Each row is followed by its class.
[ -6  -2   5  -5   3   7  15 -14 -18   1   7   3  -8   1  10  13   9 -13
  -7  11  11  -6  37   7  12   8  14  10   8   8   7   7  -1  -5]
V
[ -2   4   6  -6  -2   9   2   0 -20  -2   1   2  -1   3  14  13  24   3
   7 -11   5  11  20   4  14  17  16  -2   5   8  -3  14  -7  12]
V
[ -5   2   6  -6   8  13   0 -20  -8  -9  -1   6  -5  -3   5  14   8 -13
   9   0   2  -3  31   5   2  17  29  12   3   7  -3   0 -14  -4]
V
[ -5   0  10   3   8   1  10  11  -8  12   0   2  -4   3   0  21  -4  -1
 -25  -1   6 -20  42   0  17   8   8   2  14   0   8   3  18   1]
V
[-14   0   5  -2  12   8   6 -10 -11  -4   0  -7  -2  -1   3  11   5  -5
   5   4   7   2  23   8  -2  12   7  10   9   3  -3   9 -12  -3]
V
[-13  -1  -1  -4  14   2  14   1  -4  -2   0   7 -11  -4  -7  13 -18 -12
 -14  22   7 -21  38   8  -2   8   3  19  13   6  -2   5  -2   7]
V
[-10   6   8  -3  -4  -5  10  -8  -8   5   0  10  -5  -7  -4  22 -21  -4
  -2   5   5 -17  26   4   2  -3   6  10  -5   8   0   3   2   1]
V
[-10  10 -12  -7   1  -3   2  -3   9   2  11 -27   3  -1  -6   2   3 -10
   1   3   1  -4  13   8  -8  -1   2  -9  10   0 -10  -2  -6  -8]
V
[ -9   1   7   0  -4   2   6 -20  -8  -2   4  14  -7  -7   2  27 -12 -18
  -4   4  -1 -27  44   6   5   7  18  14   3   9   1  -2   9   1]
V
[ 30  -1 -18 -18  17 -23   5   6  24 -27  -3 -60   0  -2  -1  33  -7 -10
  12  16   4 -30   1 -10 -16 -14 -18   2   4  15  -6  12  15   7]
Y
[-21  15 -11  -2  15 -42  24  38 -18 -38  -1   6  -8  -4  -3  -7 -20   2
 -20  31   5   1  13   8 -21 -27 -16 -35  17  21  -3  20   2   4]
Y
[ -8   9  10  -5 -17   3  -2 -15  -8   5   7  -3   5  -6   3  22   5  -5
  10  -6   1  -3  19   6   3  10  17  -2  -5   4  -7  -2 -11   2]
V
[ -6   4   2  -5   2   0   4  10  -9   6   0 -11  -1  -6 -10  20   3   2
 -14  -7   0   2  20   2  10  10   8   1  11  -1  -7   6  -9   4]
V
[-18  10   6  -2  -7 -11   4  -4 -18  -5   3  14  -2  -7 -11  26 -11   2
  10  -1   9 -11  18   9  -5   0  18   2   0   3  -5  15   0   5]
V
[-13   6   4   3   0  -7  13  10 -18  -6   2  20  -7  -1   3   1  -5   2
 -18   4   2   0  33   5   8  -1   7 -15  11   7  -1   5   7   1]
V
[ 17  -9 -14 -10  14 -13   5 -13  20 -30   5 -38   1  -4   3  31  -9 -28
  19  22   8 -31  15   4 -14 -15 -12  14  -1  21  -4   7   1  -1]
Y
[-13   9   1  -3  -6  -5  -2  -8  -6   8  14  -4   2  -3   3   4  17   4
  -4  -1   7   6  12   5   2   0   1 -15  12   2   1   2   1   2]
V
[ -5  -3  -2 -13   5   7   6  -8  -8   0  -1   7  -2  -1  -2  10   1 -13
   1   6   5 -12  23   7   4   9   8  16  -9   5  -2   8 -10  -3]
V
[  5   5  -6  -6  -4  -7  -8   4  20   9  13 -45   5  -2  -2  24  13 -16
  -3   1  -1 -26  25   6  -2 -16  -7 -13  14  -2  -4   1  22  -1]
Y
[ 11   1   4  -9  -5  12   2 -23 -18   1   4  -5  -1  -3  18  28  23  -1
   8 -13   6   3  20   0   9   4  17  -6 -11  10  -6   7  -6   8]
V
[  0   0   4  -6   2  10   3 -15 -12  -9  -4   2   0  -3  -3  20   6 -10
   4   3   7  -6  27   5   4  19   9  23  -1  16  -6   2 -13   5]
V
[-18  14   3  -4   8  -9  17   3  -6 -12  -1   6  -1  -4  -4  11  -4  -3
   4   9   2   3  16   6   0  11   4   2   4   9  -5   3 -10   5]
V
[  7   0 -24  -9  18 -36  25  21  17 -44  -5 -37  -5   1  -2   8 -18 -15
  -2  36   8 -22  10   5 -23 -29 -27 -16  15  27  -8  20   6   9]
Y
[  3  -5  -9  -4  10  -1  11 -25   8 -18  11  -3  -9  -3  10  11 -15 -31
  16  23   3 -40  31   4 -12 -18   4  12  13  16   3   1   1 -17]
Y
[ -3  -3   2  -1  13  -3  16   2 -14   4  -3  10  -2   1  -3  16  -5  -3
 -20  11  11 -18  46   1  13  11   7  17  10   4   1   9   3  -4]
V
[ -4   0 -12  -5  -7 -15   1 -29   9  -7  13  -3 -10  -8   3  32 -23 -26
  17  22  -1 -45  34   7  -1 -21   4   5  -7  11  -2   3  12   1]
Y
[ -6   2   4   1   2   7  14   3 -16   5  -2   4  -3   0   0  11   8  -4
 -13  -1   5  -1  29   5  10  16  11   5   7   6   3   3  -2  -3]
V
[ 20   4 -21  -9  13 -27   9   9  34 -25   4 -65  -7   6  -2  22 -15 -25
  15  17   3 -29   6  -1 -20 -25 -25  -4   8  14 -13  11  11   9]
Y
[-37  18   1  -3   5 -33  14   8 -24 -17  -4  20  -6   0  -3  20 -13   3
  -7  10  -5  11   5   6  -2  -2   1 -25   8   7  -4   6  -6   8]
V
[ 30   9 -21 -10   8 -13   6  12  33  -2  11 -69   5   3   0  25   3 -25
   1  18   8 -30  19   3  -6 -17 -31   6  10   9  -7   5  31   3]
Y
[  6   8   4  -4   2  20   4  -9 -17  -9  -1   6  -5   1  15  31   4  -6
   8  -6   7  -2  34   3  12  13  19   9  -3  12   1  14  -7  -1]
V
[ -4   2   6 -11  14  13  11  -7 -13   2  -1   6  -5   5   7  16  21  -6
 -11  -2  15   5  27   5  10  22   5  16   3   4   0   7 -15  -7]
V
[-14  14  -2  -7  -2   0   6  -1 -13  -4   4 -17   4  -7  -1  20  14   4
   2  -4  11   6  14   6  -4  10   1  -4   6  -2 -14   2 -16   4]
V
[  2  -4  -4  -2   0  13   9  -2  -4   3   0   3  -7   1  -6   5   5 -18
 -10   7   9 -13  50   6   6   7   9  10   8  21   5   6   3 -10]
V
[ -6   4   4  -4   1   4   0 -12 -19  -5  -4   5  -3  -6   5  34   4  -3
   1  -6   4 -11  22   2   9   7  15  13   0   3  -3   0  -7   6]
V
[  6  -9  -4  -7  13  10   7  -8 -14  -6  -9   2  -6   0   2  10   3 -16
   4  15  16 -14  27   4  -1  13  10  22  -4   9  -4   5 -14  -4]
V
[-13   8  -4   1   1 -12   2  -3  -2  -9  -3 -12  -3  -8  -5  16 -13  -7
   5  13  -4 -12  14   3  -5  -2   0  -4   1   3  -3   2   1   1]
V
[ -7   5   8  -6   8   1   3   1 -11 -15  -8   0  -7  -5  -2  26   0  -2
   5   0   3   1  20  -2   3  12  15  13   2  11  -4   3  -8   2]
V
[ 14   0  -3  -3  -3  -6   1 -10  14   1   5 -14  -3  -7   1  22  -5 -17
   8   6   2 -24  19   3  -5   0   0   7  -3   3  -2  -2   8  -1]
V
[ -5   2  -2  -2  -1   3   9   2   1   8   8  -5  -5   6  -4   4   3 -11
 -12   3   5  -7  34   5   0  -1  14  -2   8  -3   1   1   0 -10]
V
[ -7   3  -2   4   0   7   1  -9  -5  10   5   1  -1   1   4  -2   2  -9
 -10   1   4  -5  31   5   6   9  10  -3   1   3  -2  -1  -7 -10]
V
[ -4   1   6   0  -4  10  10  11 -14  11   4   5  -5   4  -1   3   5  -2
 -37  -2  10 -10  48   4  18  11  16  -3  13   6   5   5   7   0]
V
[  3   1   5  -4  -6  -2   9  -7 -18   0   5   5  -1  -5  -2  41  -2  -7
   4   6  11 -18  30   6   8   2   1  19  -8   7   3  -2  -2  15]
V
[  4   0   4  -8  10   8  18  18 -18   0  -5   3  -5   4   2  -1   9  -4
 -30   6  14  -3  49  -2  16  13  13   3  19  12   1  12   1  -4]
V
[-14   6  -3  -2 -11  -9   2   3  11   4  -1 -23   2  -6  -9  15  -6  -1
   2  -2  -7  -6  17  14  -1  -6   2 -17   6  -1  -8  -1  -3  -3]
V
[ -6   2 -17  -1  11 -28  14  -8  12 -36   7 -10 -10  -6   4  -5 -21 -24
   9  38   3 -28  18   6 -22 -36 -17 -17   6  20   2  10   6  -1]
Y
[-10  -1  15  -5   9  18  10 -11 -11   4   6   0   5   2   4  -6  18 -13
   0  10  13   2  27   6  -3  17   6   0  10   8  -2   4 -11 -20]
V
[ 10  -2   2  -3   8   2   7  16   0  -8  -3 -16   2   2   1  17  -1  -5
 -14   4   7 -20  31   2   7  10   5  17  10   6   0   4   4  -2]
V
[ -4   4   1  -5   0  -1   9   5 -14  -6  -4  -9   5   1  -5  12   6   5
   4  -5   1   5   5   2   1   5   1   3   0   0  13   0  -6   5]
V
[-21  12 -12   0  13 -30  36  27 -16 -36   1  10 -10   4   5 -13 -18   1
 -26  28   6  -8  28   6   3 -28 -12 -32  22  20   4  15   5   9]
Y
[ -3  -1  -2  -4   1   0   4 -10  -9   6   6  -2  -1  -4  -2  16   7 -10
   8  10   2  -8  22   6   2   4   9   2   0   3  -3  -1   0  -7]
V
[-11   9  -8  -8   9 -12  12 -12   3 -16   4 -39  -3  -6   3   3   8 -13
   7  13   7   3  12   8 -16  -6 -10 -14  10  10  -8   7  -4  -4]
V
[  8  -5   7  -3  10   9  10   0  -2  -2  -3   2  -3   4   0  16   3 -10
 -15   2  11 -10  33   1  14  20  12  17  12   6   5   7   6  -2]
V
[-23   5  -2  -5   3 -21  18   9  -5  -7   0  -2  -2  -7  -7  28 -21  -1
   2  14   5 -19  20   9  -6  -3  -4   9   6   2  -2  -1   8   8]
V
[ -4   0   3  -3  -4  11   0   2 -13   7  11  -2   2   0  -2  10   4 -10
 -13   4   9  -3  47  13  10   6  16   7   4   6   8   2  -1  -9]
V
[-19   3   2  -7   9  11  11  -8 -11   3   4   0  -2   0   2   4  13  -9
  -3  -5  13  -6  39  11   6  12  13  15  23   4   0   0  -6 -10]
V
[  2   3   4  -7   8  22   6  -2  -2  -5   0 -12  -2   6   4   8  17  -8
  -1 -12   5   4  29  -6   7  19  11   4  10   5  -3  -1  -8  -4]
V
[ 15   2 -16 -10  10 -19   4  -2  25 -17  11 -48  -2   0   8  14 -15 -34
  18  22  -2 -29   7   2 -20 -32 -19 -21  14  14  -2   5  12   0]
Y

Each row is followed by its class. Each block has new classes.
[-12   7 -32   9  28   1 -20  -2 -25  10   0 -12 -15  44  -1  -2 -54   0
  -2 -21  11 -12   2 -12   8  -4  -7  12  -9   0   2  12  -5  17]
P
[  4  12 -15   4  25  -4 -12  -8  -7  -3 -26  -7 -26  14  -8   0 -42  21
   8  -5  12  -7   8  -7 -16   0   2  21  -8  -3   3  28  14   5]
P
[-11  12 -34   4  30  -5 -24  -9 -31  14   3  -4 -32  29   5  -9 -61  17
  -2  30  11 -18  27 -18 -22  -8 -15   3 -12  -5   0  29  12  20]
G
[  4 -14  15  -6   7  -1   5 -16  -8  18  20   1 -11 -14 -13   0  -4  10
   1   8  -6   5   0  16  -5  -2  -2 -11  -3 -17  24 -13 -13  -4]
K
[  3  24   2   3  27   7  -1   1 -35   0   3  -7  -5   3  -3   0 -66   2
   5   6   3 -26   8  -5 -39   3  17  32 -18   1  22  11 -15 -13]
W
[  7   2 -19   3   2  -2 -10   5  -8   3 -10   5  -6  10   3  -3   4  28
  -2 -17  14 -16   3   9 -15   1 -10   8 -12  10 -18   1   4   3]
A
[ -5 -10 -31  -4  21  -6  -6  -3 -14  -2 -11 -14 -15  30  26  -2   4  14
   4  13 -11  38  30 -24 -20   6   0   5 -17   0 -18   9  24  10]
A
[  9  17  -9  -4  -2   5  -2   0   8   2  12  -1  -6  -6  -5  -8 -46 -22
   1 -11   2 -11 -10  -4   5  -8  -2  11   0  14  16   9  -1   6]
P
[  6  10  33   7   5  -4   4  -7  12  -5   2   3  -5 -24  -2 -13 -79 -23
  -7  -2  -4   4  -3  -2 -25 -11  -2  -8   0   4  15  33   1   1]
K
[ -6   5 -17   0  22  -1 -20  -4 -32   2  20  -4 -23  19  14   2 -28  21
   2  12   9  -9  20   0 -13  -5 -12  22 -17  -1 -10  12   8  -3]
G
[-18  -3 -19  25  39  -9   0   4 -17  10  -5   1 -37  20  -2   1  29  34
   4   8   7  -6  18  -4  -6   5 -25  -1 -27 -14 -12   7   0  17]
X
[  2   8 -27   8   6  -2 -10   8 -12  -1   7   0  -6   2  -6  12 -17  13
  14  -1  -2 -24  57   3  -8  -5  -9   6 -20  -3  -8  12  -1   8]
G
[-15   6 -10   0  19   5 -29   3 -33  20 -20 -12 -36  59   7  -3 -14  19
   5  10  13  -9  33 -15 -15  10  18  26 -19  -3   0 -16  12  -7]
W
[-24 -12 -18  -1 -26   3  -8   4  16  -1 -23  -2 -20 -20  10 -22  -8  28
   3  -7  13   9   4 -14 -21 -15  15   3   3   3  -7   4 -14  -3]
A
[ -9  16 -20  10  33  -7 -10  -5 -24   0  -7 -14 -27   4 -27  -4 -36  19
  -1   4   5   0  -6 -21  -4   0   7  23 -15 -10   4  14 -10  -2]
P
[-14  -9 -50  -2  20   1 -16  -8  29 -10 -16 -13 -57  37   2  -3 -14 -13
  12 -18   4  18  -8 -21  12   2  -1  -2  10 -11  17  12   5   8]
X
[  1  10 -26   9  13  -3  -6 -10   2  -1  -6   0 -10   6   0  -1 -12  16
   1 -11   1 -13  -1   7  -1  -6   2   8  -2  -7   6  14 -15 -10]
P
[ -5   4  -9 -20  13  -4 -12   0 -39   3   6   2 -11   8   0  -6 -53  11
  12   9   8   0  30 -15 -24 -10   6   4 -12  -8  11 -23   6   2]
K
[  6  -5 -27  18  56   5   4  -3 -25   6 -15  -3 -26  28 -14   6  -1  48
  22  -8   5   0  13 -36 -12  25 -20  -4 -37 -17  -1   0  -9   6]
X
[ -2   0   4  -9  -3  -7  -8   1  -4   5 -22   6 -15  -4   7 -10 -19  18
   2   1   8   1  11  -5 -33   7  12  15 -15   8  12   6  -4  -8]
A
[  9  15  12   4 -24   0 -14  -2  18  -6 -36   2  24  -7  -1   1 -39   4
   6  -3   5   5   8   3 -18 -12  18  17   8  12  -1   8  -3  -3]
A
[ 16   3  -2  -1   5  10  -3   3  13   0  -5  13 -26 -15  -7  -6 -10  12
  13 -22  -4  -3   9  32 -30 -10  10   2  -3  10  12   6   0   0]
A
[  0   9   9  -5  20  -7  -3  -6   7  -9  -2 -14  -1  12 -10  -1 -63 -15
  -1   5   2  -2  -1  -6 -34  13  11   6   6 -12  24   0  -9 -10]
K

Each row is followed by its class. Each block has new classes.
[  0  -7   5  19  -6  19  -6  -1   5  -3   3   2 -15  12   7  -2  -7 -15
 -13   6   1  -3 -18   2  -9  -7  -4   9   1  -4   4   2  -9  -1]
L
[ 30  69  18 -38   1  -1  70 -12  -2   6   0  -6  11  -9   7  -5  -5   3
  24   0  24   1  85 -10  14  39   6   7  29 -16  17   1  19 -13]
L
[-28 -61 -17  12  13   9 -35  16  12   2  -7   1  -2  -7   1   6 -16  -2
   2   9 -17   1 -61 -20   9  -5   2  -1 -23  14  38  23  -1  -2]
L
[-10  17  20 -14   6  -3  -4 -25  -6 -20   2  -6 -11 -12  -5  17  13   6
 -15  16  34   3   7  43  15  -1  -8  -3   2   6  -9 -20   2  15]
L
[  2  57   1  16  -3   3  13  -3  -2 -19  -4   8  -3   0  -1   1   0  -9
   5 -23  20   7  14  18 -10 -15  -8   3 -24 -22  -7 -17  -3   2]
L
[ -5  24  20  -2   8 -14  16  -9  -7 -19   9   3  -6  -3  -4  11   6 -10
   5   7  33  -4  27 -43   6  -5  -9  10   6  -9  -6 -10   2   7]
L
[-14  34  -8 -54  18  17   9  18  10  19   0  24  16 -50   1  16  -7   2
  22 -37   6  13 -68 -10   1  -7 -12   5 -53   5  11 -26   2  12]
E
[-40 -10  10  43   2 -16 -26   5   8 -32   1  -6 -33 -10   6  16  36 -14
 -22  20  10   5 -38 -11 -22 -20 -40   8 -27  36 -53   5  -8   6]
E
[-23 -28 -28  66   4   8 -67   3   8  -5  -7 -10 -30  12   2  -2  -7 -26
 -15 -23   9   4 -62   9 -11 -43 -10   8 -30  -1   6  -8 -11   0]
L
[ 27  44   7 -98 -14  14   2  19  -1   0  -3  18  19  -9  -4  -5   1 -17
  -5  -8 -49  22 -36  16   4   6   2   1 -14  10  -4 -36 -11  19]
E
[ 32 -36  20  -5  17  13 -26   3   3  16  -2  -4  -7  -1  13 -23   0  38
  14   5 -32  -7 -24   2  -6  -3   4  16  -1  11 -20  -9   7   2]
E
[-12  17   2  52 -24  -3 -31 -12   2  13   2   9 -19  13  57   8 -18 -11
   1 -12 -24 -16  -3 -14 -43 -14 -15  19 -27  16 -27  15 -14 -23]
E
[ 23  51  17 -24 -12  -7  27  -5  -3  -1   7  10  12   1 -20  -1  14 -53
 -20  -9  -6  -7 -16  29 -30  -1  -6   1   0  15  -1  -4  -7  -5]
E
[ 11  23  -9 -53 -10   4 -27   5   1  11 -20  21   2   3  -3   6  -1 -21
  -2  -7 -15  20 -36 -56  18  -3  -5  -5 -30  -6  24  -8   1  12]
E
[ 40  42  22 -46 -11  -2  54 -14  -3  -3   0   6  28  -4 -18 -12   7  23
  -6  17  16 -11  82  14  15  46   3  -2  38 -14   0  -5  13   6]
L
[-28  96 -55  18  -8  -1 -17  -4   9 -13 -12   5   1  -5  24  13  12  -5
   0   8  -7  25 -22 -81 -14  -6   0   5 -12  31 -13  28 -12 -12]
L
[-12  17   3  48 -11 -17 -12 -13   7 -26   6  14 -22   6  20   5  14 -18
 -38   1   9  -8   4   3 -47 -13   5  13  -1   5 -13  11   9 -10]
E
